Below is a small trained network, with its code and all its weights. Each question gives an input and a class and asks what happens when units are switched off, that is, made to give their printed mean instead of their output.

import numpy as np


def w(rows, s, z=0):
    codes = np.array(rows[::2]) - 128.0
    scale = np.full(codes.shape[1], s)
    scale[-1] = z or s
    return codes * scale


def norm(h):
    return h / np.sqrt((h * h).mean(-1, keepdims=True) + 1e-5)


def f(y):
    return y / 2 * (1 + np.tanh(0.7978845608 * (y + 0.044715 * y**3)))


def log_softmax(a):
    a = a - a.max(-1, keepdims=True)
    return a - np.log(np.exp(a).sum(-1, keepdims=True))


def net(x, mask):
    res = np.array(x, float).reshape(1, 5) / 4 @ E
    u = 0
    for l in range(2):
        y = f(norm(res) @ A[l][:, :-1].T + A[l][:, -1])
        res = res + np.where(mask[u : u + 4], y, B[l][:, -1]) @ B[l][:, :-1]
        u += 4
    return log_softmax(norm(res)[-1] @ U[:, :-1].T + U[:, -1])


A, B = {}, {}
E = w([
[98,136,179,70,45,134],'x0',
[176,148,203,102,162,155],'x1',
[254,150,103,117,176,106],'x2',
[120,148,54,106,157,125],'x3',
[164,108,154,102,164,196],'x4',
],0.0061)
A[0] = w([
[182,212,46,233,121,121,199],'0.n0',
[26,82,73,111,234,254,2],'0.n1',
[88,116,104,243,80,25,159],'0.n2',
[80,127,227,76,71,209,158],'0.n3',
],0.0051,0.0038)
B[0] = w([
[63,75,211,18,26,46,250],'0.n0',
[88,36,89,202,206,139,147],'0.n1',
[86,91,41,3,88,123,225],'0.n2',
[80,217,164,185,72,177,255],'0.n3',
],0.007,0.003)
A[1] = w([
[106,57,2,227,219,217,255],'1.n0',
[201,134,159,63,229,45,40],'1.n1',
[198,162,170,49,54,137,153],'1.n2',
[78,74,227,40,111,132,169],'1.n3',
],0.0058,0.0007)
B[1] = w([
[113,62,198,199,130,60,190],'1.n0',
[127,121,190,73,113,75,235],'1.n1',
[151,149,29,170,254,151,253],'1.n2',
[171,122,133,184,119,195,225],'1.n3',
],0.0084,0.0034)
U = w([
[169,219,43,105,164,169,126],'0',
[60,31,203,223,161,95,152],'1',
[16,204,197,139,18,223,157],'2',
[210,176,218,207,150,197,113],'3',
[55,76,14,42,12,50,162],'4',
[98,133,108,126,156,123,2],'5',
[229,115,178,19,185,34,162],'6',
],0.011,0.0075)

Each question gives the input, the list of numbers given to net, and the class t.
The units are the neurons (one row each of A and B). Each row of codes is followed by its name. A weight is (code - 128) times the scale printed after its matrix; where a second scale follows, it is the last column's (A, B and U).
mask holds one flag per neuron, layer by layer. A switched-off neuron (its flag False) gives its mean, the last column of its row in B, instead of its output. The means were averaged over made-up inputs and are rounded, as every weight is.
A unit's drop is (log p(t) with every unit on - log p(t) with that unit switched off) / (log p(t) with every unit on - log p(t) with every unit switched off).
The circuit of an input: a set's keep is (log p(t) with only the set's units on - log p(t) with every unit switched off) / (log p(t) with every unit on - log p(t) with every unit switched off). Starting from all 8 units, units are removed one at a time, each time the one whose removal leaves the highest keep (on an exact tie, the one counted first), for as long as the keep stays at least 0.8.
circuit, biggest first: the units of the circuit, biggest drop first
top k neurons: the k neurons with the biggest drops, biggest first
top k neurons in layer l: the k neurons of layer l with the biggest drops, biggest first
drop when u is switched off: that unit's drop, to one decimal
input [3,-6,6,-3,8], class 0: circuit, biggest first : (1.n2)
input [-1,-7,-4,1,4], class 1: circuit, biggest first : (1.n0; 0.n1)
input [-4,-2,2,4,2], class 6: top 4 neurons : (0.n0; 0.n3; 0.n2; 1.n1)
input [2,6,-6,8,6], class 1: top 3 neurons : (0.n1; 1.n0; 0.n0)
input [-7,-3,6,3,-6], class 4: top 2 neurons : (0.n0; 0.n2)
input [-1,-5,0,8,4], class 1: top 3 neurons : (0.n1; 1.n0; 0.n2)
input [8,8,8,-4,-7], class 0: circuit, biggest first : (1.n2; 0.n0)
input [-5,-6,5,3,8], class 6: top 2 neurons : (0.n0; 0.n3)
input [7,6,7,-2,-3], class 0: top 2 neurons in layer 1 : (1.n2; 1.n0)
input [-8,-3,-3,2,-1], class 4: top 3 neurons : (0.n0; 0.n2; 1.n2)
input [1,2,-7,6,3], class 1: top 2 neurons in layer 0 : (0.n1; 0.n0)
input [7,-4,7,-7,-5], class 0: top 2 neurons in layer 1 : (1.n2; 1.n1)
input [4,3,-1,8,1], class 0: top 2 neurons : (1.n1; 1.n0)
input [7,4,7,-6,2], class 3: top 2 neurons : (0.n2; 0.n3)
input [-6,3,-3,-6,-7], class 4: top neuron : (0.n2)
input [-6,-1,-1,4,0], class 4: top 2 neurons : (0.n0; 1.n2)
input [8,6,2,7,5], class 0: top 2 neurons in layer 1 : (1.n2; 1.n0)
input [-1,-1,-4,6,8], class 1: drop when 1.n0 is switched off : 0.1
input [-3,4,-1,-5,-1], class 3: drop when 0.n1 is switched off : 0.1
input [-7,1,-1,8,-4], class 4: circuit, biggest first : (0.n0)
input [-7,-3,-4,-8,0], class 4: drop when 0.n2 is switched off : 0.9
input [3,5,4,-6,-3], class 3: top 2 neurons in layer 0 : (0.n2; 0.n3)
